Below are the code and all the weights of a small trained network. Each question names an input and a target symbol and asks about switching units off, where a switched-off unit gives its printed mean instead of its output.

import numpy as np


def w(rows, s, z=0):
    codes = np.array(rows[::2]) - 128.0
    scale = np.full(codes.shape[1], s)
    scale[-1] = z or s
    return codes * scale


def f(y):
    return y / 2 * (1 + np.tanh(0.7978845608 * (y + 0.044715 * y**3)))


def softmax(a):
    e = np.exp(a - a.max(-1, keepdims=True))
    return e / e.sum(-1, keepdims=True)


def log_softmax(a):
    a = a - a.max(-1, keepdims=True)
    return a - np.log(np.exp(a).sum(-1, keepdims=True))


def net(x, mask):
    ids = ['ΔΛΠζηθξσψ'.index(c) for c in x.split()]
    T = len(ids)
    res = E[ids] + P[:T]
    r = res
    for j in range(2):
        rows = slice(4 * j, 4 * j + 4)
        q, k, v = (r @ M[0][rows].T for M in (Q, K, V))
        z = softmax(np.where(np.tri(T) > 0, q @ k.T / 4**0.5, -1e9)) @ v
        o = O[0][rows]
        res = res + np.where(mask[j], z, o[:, -1]) @ o[:, :-1]
    y = f(res @ A[0][:, :-1].T + A[0][:, -1])
    res = res + np.where(mask[2:10], y, B[0][:, -1]) @ B[0][:, :-1]
    return log_softmax(res[-1] @ U[:, :-1].T + U[:, -1])


Q, K, V, O, A, B = {}, {}, {}, {}, {}, {}
E = w([
[108,190,165],'Δ',
[164,28,139],'Λ',
[152,25,161],'Π',
[139,216,77],'ζ',
[117,195,131],'η',
[55,38,245],'θ',
[132,236,122],'ξ',
[124,214,121],'σ',
[145,35,153],'ψ',
],0.013)
P = w([
[102,111,172],'0',
[71,93,103],'1',
[59,114,140],'2',
[216,98,156],'3',
[163,67,77],'4',
[159,163,242],'5',
[235,142,117],'6',
[55,143,254],'7',
[164,166,219],'8',
],0.0099)
Q[0] = w([
[70,99,124],'head 1',
[50,213,133],'head 1',
[115,108,85],'head 1',
[253,69,138],'head 1',
[110,110,194],'head 2',
[108,120,77],'head 2',
[203,136,134],'head 2',
[109,18,110],'head 2',
],0.016)
K[0] = w([
[121,132,195],'head 1',
[217,157,185],'head 1',
[103,160,161],'head 1',
[50,87,12],'head 1',
[112,171,115],'head 2',
[100,108,148],'head 2',
[179,94,91],'head 2',
[8,111,108],'head 2',
],0.017)
V[0] = w([
[131,129,81],'head 1',
[162,169,2],'head 1',
[142,30,98],'head 1',
[138,33,106],'head 1',
[150,142,178],'head 2',
[91,80,67],'head 2',
[198,163,234],'head 2',
[152,107,172],'head 2',
],0.0088)
O[0] = w([
[78,139,149,111],'head 1',
[9,131,147,123],'head 1',
[137,141,230,4],'head 1',
[146,140,214,11],'head 1',
[124,120,108,167],'head 2',
[145,121,190,33],'head 2',
[98,114,52,228],'head 2',
[118,91,120,118],'head 2',
],0.013,0.0034)
A[0] = w([
[130,149,83,76],'neuron 1',
[103,168,174,175],'neuron 2',
[142,153,137,1],'neuron 3',
[149,209,136,177],'neuron 4',
[61,163,113,111],'neuron 5',
[162,89,146,104],'neuron 6',
[121,6,112,119],'neuron 7',
[184,162,67,79],'neuron 8',
],0.013,0.0056)
B[0] = w([
[90,109,198,233],'neuron 1',
[120,53,6,136],'neuron 2',
[47,232,202,109],'neuron 3',
[231,28,113,187],'neuron 4',
[178,218,76,242],'neuron 5',
[42,132,53,153],'neuron 6',
[100,110,141,162],'neuron 7',
[42,146,252,254],'neuron 8',
],0.014,0.0078)
U = w([
[117,39,132,236],'Δ',
[212,70,72,191],'Λ',
[248,114,115,120],'Π',
[248,215,20,229],'ζ',
[196,154,148,94],'η',
[248,165,210,73],'θ',
[126,178,120,34],'ξ',
[173,150,117,3],'σ',
[253,133,117,60],'ψ',
],0.0072,0.0039)

Each question gives the input, a string of symbols that net reads in full, and the target symbol t.
The units are the heads (4 rows each of Q, K, V and O) and the neurons (one row each of A and B). Each row of codes is followed by its name. A weight is (code - 128) times the scale printed after its matrix; where a second scale follows, it is the last column's (O, A, B and U).
mask holds one flag per unit, heads first, then neurons. A switched-off unit (its flag False) gives its mean, the last column of its rows in O or B, instead of its output. The means were averaged over made-up inputs and are rounded, as every weight is.
A unit's drop is (log p(t) with every unit on - log p(t) with that unit switched off) / (log p(t) with every unit on - log p(t) with every unit switched off).
The circuit of an input: a set's keep is (log p(t) with only the set's units on - log p(t) with every unit switched off) / (log p(t) with every unit on - log p(t) with every unit switched off). Starting from all 10 units, units are removed one at a time, each time the one whose removal leaves the highest keep (on an exact tie, the one counted first), for as long as the keep stays at least 0.8.
units of the circuit, in order: the units of the circuit, biggest drop first
most important unit: the unit with the biggest drop
top k neurons: the k neurons with the biggest drops, biggest first
heads that matter: for each layer, one digit per head in row order, 1 if its drop is at least 0.15 and else 0, layers parted by /
drop of u: that unit's drop, to one decimal
input θ θ ψ ζ ζ θ Π ξ, target θ: units of the circuit, in order	head 1
input ζ ζ θ Λ ζ ζ Λ Δ ξ, target Λ: units of the circuit, in order	head 1; neuron 2; neuron 4
input ξ ξ ζ, target ξ: heads that matter	10
input θ ζ ζ η, target ζ: heads that matter	10
input ζ ξ ζ ζ ζ θ ζ σ, target θ: units of the circuit, in order	head 1; neuron 8
input η η η Λ ζ ξ, target Λ: heads that matter	10
input θ ζ ξ ψ ζ θ, target Λ: top 3 neurons	neuron 8; neuron 2; neuron 1
input ζ ζ ζ ξ ζ ξ ξ σ, target ξ: top 3 neurons	neuron 8; neuron 1; neuron 5
input ξ η Λ ζ η ζ ζ ζ, target ζ: units of the circuit, in order	neuron 5; head 1
input Δ ξ ζ ξ η ζ, target ξ: units of the circuit, in order	neuron 8; head 1; head 2
input ζ η θ ζ Δ ξ Δ η, target ξ: top 4 neurons	neuron 8; neuron 5; neuron 4; neuron 1
input Λ ξ η θ ζ ζ ψ σ, target ζ: top 2 neurons	neuron 8; neuron 1
input ξ Π ξ ξ ζ θ ζ Δ, target θ: top 3 neurons	neuron 8; neuron 2; neuron 6
input Δ Δ ξ ξ θ ζ Δ η, target ζ: top 2 neurons	neuron 5; neuron 8
input θ ζ θ ζ ξ ζ Λ, target Δ: most important unit	neuron 5
input ξ ψ ζ ζ Λ ζ ζ, target Λ: heads that matter	11
input ζ ξ η σ, target ξ: top 2 neurons	neuron 8; neuron 4
input Λ ζ ζ, target Λ: top 3 neurons	neuron 2; neuron 4; neuron 5
input Δ ξ ζ θ θ ζ ψ, target Δ: top 3 neurons	neuron 5; neuron 7; neuron 4
input θ ζ θ Δ, target ζ: top 3 neurons	neuron 8; neuron 1; neuron 5
input Λ σ Δ, target Λ: most important unit	head 1
input θ ζ ξ σ ξ, target ξ: top 3 neurons	neuron 8; neuron 4; neuron 1
input ξ ξ ξ η, target ξ: top 2 neurons	neuron 4; neuron 8
input θ ψ ζ θ θ θ ζ ζ, target θ: drop of neuron 4	0.0
